Here is a tiny trained network, its code and every weight. The questions are about switching its units off for an input and a target symbol, where a switched-off unit gives its printed mean instead of its output.

import numpy as np


def w(rows, s, z=0):
    codes = np.array(rows[::2]) - 128.0
    scale = np.full(codes.shape[1], s)
    scale[-1] = z or s
    return codes * scale


def softmax(a):
    e = np.exp(a - a.max(-1, keepdims=True))
    return e / e.sum(-1, keepdims=True)


def log_softmax(a):
    a = a - a.max(-1, keepdims=True)
    return a - np.log(np.exp(a).sum(-1, keepdims=True))


def net(x, mask):
    ids = ['ΔΦζξπω'.index(c) for c in x.split()]
    T = len(ids)
    res = E[ids] + P[:T]
    u = 0
    for l in range(3):
        r = res
        for j in range(3):
            rows = slice(2 * j, 2 * j + 2)
            q, k, v = (r @ M[l][rows].T for M in (Q, K, V))
            z = softmax(np.where(np.tri(T) > 0, q @ k.T / 2**0.5, -1e9)) @ v
            o = O[l][rows]
            res = res + np.where(mask[u + j], z, o[:, -1]) @ o[:, :-1]
        u += 3
    return log_softmax(res[-1] @ U[:, :-1].T + U[:, -1])


Q, K, V, O = {}, {}, {}, {}
E = w([
[90,24,157,117,111,109,216,122,63,176],'Δ',
[72,31,112,186,219,127,90,142,158,105],'Φ',
[78,160,189,154,76,114,152,15,247,101],'ζ',
[250,125,92,114,187,147,169,144,158,101],'ξ',
[131,172,103,165,101,108,159,224,152,212],'π',
[173,116,217,208,106,193,145,149,124,136],'ω',
],0.015)
P = w([
[112,68,203,64,100,102,107,148,223,93],'0',
[133,83,168,129,117,72,162,142,167,103],'1',
[147,107,159,155,127,74,131,139,179,99],'2',
[141,135,167,160,145,91,141,119,134,131],'3',
[123,131,145,172,148,103,156,113,126,142],'4',
[128,145,133,170,165,114,114,100,169,156],'5',
[127,136,119,167,159,132,140,102,138,171],'6',
[119,152,100,180,157,143,120,101,166,162],'7',
[125,151,91,161,150,159,107,99,180,179],'8',
[122,160,78,161,137,180,114,94,182,184],'9',
[116,158,66,147,108,208,149,108,175,182],'10',
[120,166,77,153,117,226,160,107,157,197],'11',
[102,191,52,159,129,255,134,109,164,179],'12',
],0.0085)
Q[0] = w([
[133,109,123,242,152,166,182,129,185,254],'L0H1',
[139,206,145,12,136,180,82,74,70,86],'L0H1',
[158,161,154,72,101,134,208,131,202,127],'L0H2',
[110,157,86,104,127,232,158,158,205,129],'L0H2',
[111,114,117,128,137,182,149,109,154,188],'L0H3',
[116,114,158,77,99,154,81,117,58,70],'L0H3',
],0.0054)
K[0] = w([
[106,183,28,169,136,250,92,89,150,189],'L0H1',
[103,105,153,113,140,3,153,138,48,136],'L0H1',
[121,147,64,171,55,116,125,174,128,58],'L0H2',
[172,184,83,106,94,113,157,147,146,176],'L0H2',
[118,138,135,127,170,70,153,191,122,180],'L0H3',
[114,46,168,115,164,115,154,110,152,26],'L0H3',
],0.0055)
V[0] = w([
[149,105,215,112,116,48,150,198,159,105],'L0H1',
[86,79,169,118,142,133,233,134,94,208],'L0H1',
[131,148,119,149,137,90,73,134,130,233],'L0H2',
[101,137,82,169,184,118,207,121,187,224],'L0H2',
[145,57,161,146,156,176,160,90,161,107],'L0H3',
[79,101,78,110,161,198,121,2,73,129],'L0H3',
],0.0061)
O[0] = w([
[127,71,147,134,134,1,104,126,137,161,187],'L0H1',
[171,111,125,92,111,149,114,98,145,183,161],'L0H1',
[106,155,118,136,152,152,119,175,152,165,144],'L0H2',
[100,141,136,163,126,175,139,103,183,141,243],'L0H2',
[161,123,199,159,70,117,79,109,162,97,169],'L0H3',
[130,135,78,115,69,178,103,136,127,87,3],'L0H3',
],0.0094,0.0059)
Q[1] = w([
[145,183,42,104,112,116,128,151,58,81],'L1H1',
[145,122,107,164,143,176,139,126,188,175],'L1H1',
[145,122,196,159,151,168,162,71,122,159],'L1H2',
[150,82,106,118,166,113,237,49,242,128],'L1H2',
[166,68,128,155,101,118,132,86,129,69],'L1H3',
[77,151,107,148,198,137,202,155,190,255],'L1H3',
],0.0073)
K[1] = w([
[98,58,146,110,154,2,146,105,162,129],'L1H1',
[50,170,57,150,86,201,118,162,139,155],'L1H1',
[118,150,84,126,152,154,141,164,154,151],'L1H2',
[188,134,138,153,105,252,89,119,149,156],'L1H2',
[170,90,150,190,188,187,136,59,123,122],'L1H3',
[104,166,62,167,72,150,114,211,165,202],'L1H3',
],0.007)
V[1] = w([
[132,155,253,214,148,152,92,111,152,115],'L1H1',
[82,39,174,101,130,86,93,92,148,121],'L1H1',
[172,200,141,157,166,155,131,137,126,132],'L1H2',
[84,163,160,156,115,210,127,176,31,164],'L1H2',
[149,11,176,166,133,213,131,99,183,66],'L1H3',
[137,60,134,33,87,166,63,91,92,39],'L1H3',
],0.0056)
O[1] = w([
[138,62,137,214,130,134,80,107,200,114,189],'L1H1',
[109,140,54,172,177,162,118,114,173,236,147],'L1H1',
[153,114,144,144,98,106,150,134,164,8,130],'L1H2',
[121,173,121,87,87,132,51,89,62,57,80],'L1H2',
[140,2,188,126,169,150,118,59,100,96,117],'L1H3',
[90,122,186,87,184,57,190,33,83,122,1],'L1H3',
],0.0068,0.016)
Q[2] = w([
[164,2,106,236,120,204,84,149,254,155],'L2H1',
[124,182,120,154,96,69,112,204,135,155],'L2H1',
[117,208,118,66,96,82,144,120,82,109],'L2H2',
[76,171,141,93,126,98,149,126,78,68],'L2H2',
[124,70,150,217,79,211,79,111,189,224],'L2H3',
[60,135,83,88,134,139,69,107,69,192],'L2H3',
],0.0082)
K[2] = w([
[112,169,114,146,74,255,102,199,160,141],'L2H1',
[128,105,180,136,133,215,133,71,23,56],'L2H1',
[87,21,164,138,176,18,126,152,121,169],'L2H2',
[161,97,176,115,169,60,181,112,135,79],'L2H2',
[149,197,94,127,57,249,127,156,161,112],'L2H3',
[74,157,122,108,129,60,191,35,160,75],'L2H3',
],0.0076)
V[2] = w([
[170,91,213,129,147,177,139,38,74,83],'L2H1',
[57,146,79,129,254,145,122,112,138,31],'L2H1',
[200,143,130,127,158,159,140,154,155,37],'L2H2',
[194,219,174,95,39,167,185,83,192,127],'L2H2',
[36,185,187,151,56,124,124,50,224,131],'L2H3',
[44,88,225,205,83,111,100,165,121,171],'L2H3',
],0.006)
O[2] = w([
[151,72,88,165,131,113,66,57,97,127,2],'L2H1',
[96,124,101,205,112,150,207,74,106,184,52],'L2H1',
[150,78,136,113,111,103,165,141,142,120,121],'L2H2',
[129,136,167,144,197,16,109,196,117,176,143],'L2H2',
[130,220,122,159,195,99,149,98,84,95,153],'L2H3',
[189,254,99,110,77,168,125,142,40,54,204],'L2H3',
],0.0082,0.02)
U = w([
[128,109,162,69,147,147,87,106,125,194,76],'Δ',
[116,119,83,146,61,225,205,93,139,140,40],'Φ',
[121,154,134,186,198,82,209,108,111,134,33],'ζ',
[135,23,156,188,112,55,181,139,194,171,102],'ξ',
[99,115,178,104,133,160,165,185,162,91,248],'π',
[191,72,68,175,3,37,29,171,117,55,49],'ω',
],0.0047,0.0014)

Each question gives the input, a string of symbols that net reads in full, and the target symbol t.
The units are the heads (2 rows each of Q, K, V and O). Each row of codes is followed by its name. A weight is (code - 128) times the scale printed after its matrix; where a second scale follows, it is the last column's (O and U).
mask holds one flag per head, layer by layer. A switched-off head (its flag False) gives its mean, the last column of its rows in O, instead of its output. The means were averaged over made-up inputs and are rounded, as every weight is.
A unit's drop is (log p(t) with every unit on - log p(t) with that unit switched off) / (log p(t) with every unit on - log p(t) with every unit switched off).
The circuit of an input: a set's keep is (log p(t) with only the set's units on - log p(t) with every unit switched off) / (log p(t) with every unit on - log p(t) with every unit switched off). Starting from all 9 units, units are removed one at a time, each time the one whose removal leaves the highest keep (on an exact tie, the one counted first), for as long as the keep stays at least 0.8.
circuit, biggest first: the units of the circuit, biggest drop first
unit that matters most: the unit with the biggest drop
which heads matter: for each layer, one digit per head in row order, 1 if its drop is at least 0.15 and else 0, layers parted by /
drop of u: that unit's drop, to one decimal
input π π ζ Φ ζ π π ξ Φ Φ ω Φ, target ω: which heads matter -> 000 / 110 / 100
input π Δ ω Φ ξ Φ π Φ Δ ξ Φ ω ω, target ω: which heads matter -> 000 / 100 / 100
input Δ ζ Φ ω ω ζ ζ ζ Φ Δ ξ ζ, target ξ: circuit, biggest first -> L2H3, L2H1
input Δ ζ ω Φ Φ ω Φ ξ, target ω: circuit, biggest first -> L2H1, L0H3
input ξ Φ π ζ Δ π ζ ξ Φ Φ, target ξ: circuit, biggest first -> L2H3, L0H3
input Φ ζ Φ ξ Φ ω ξ ζ Φ Φ, target ζ: which heads matter -> 100 / 001 / 101
input ζ ζ Φ ζ Δ, target ζ: which heads matter -> 000 / 000 / 001
input ζ ζ π Φ ξ ζ ζ Φ π ω ξ ξ ζ, target ξ: circuit, biggest first -> L2H3, L2H2, L0H3, L1H3
input ω Δ ξ Φ ω Φ Φ Δ Δ, target Φ: which heads matter -> 110 / 101 / 010
input Δ Φ Δ ξ Φ Δ, target ξ: circuit, biggest first -> L2H3
input Φ ω ξ Φ Φ Φ Φ ω ω Δ, target ω: which heads matter -> 000 / 000 / 100
input ξ Φ ξ ξ Φ ζ π ω π π, target ω: which heads matter -> 001 / 111 / 100
input π π Φ π ζ π π Φ Φ ζ π ω ξ, target ω: circuit, biggest first -> L1H2, L2H1
input π ξ Φ π ω Φ, target ω: unit that matters most -> L0H3
input Φ Φ ξ Δ Φ ω ζ ω Δ ζ, target ω: which heads matter -> 000 / 000 / 100
input ω ξ ω Δ ζ Φ Φ, target ζ: which heads matter -> 000 / 101 / 101
input ω Φ ω ζ Φ ζ ω π π Δ ω, target ω: which heads matter -> 000 / 110 / 100
input Φ Φ π ω Φ Φ ω Δ π π ω π Δ, target ω: which heads matter -> 001 / 111 / 100
input ω ζ Φ Δ, target ζ: which heads matter -> 110 / 111 / 001
input ζ ξ ω Φ Φ Φ Φ Φ Φ Φ Φ Δ, target Φ: unit that matters most -> L2H1
input ω Φ Φ Φ, target Φ: drop of L2H3 -> 0.1
input Φ Φ π π ζ Φ ζ ξ ξ Φ, target ξ: drop of L2H3 -> 0.8
input Δ π ξ ζ Φ Φ Φ ζ ξ ω ω π, target ω: drop of L0H3 -> 0.2
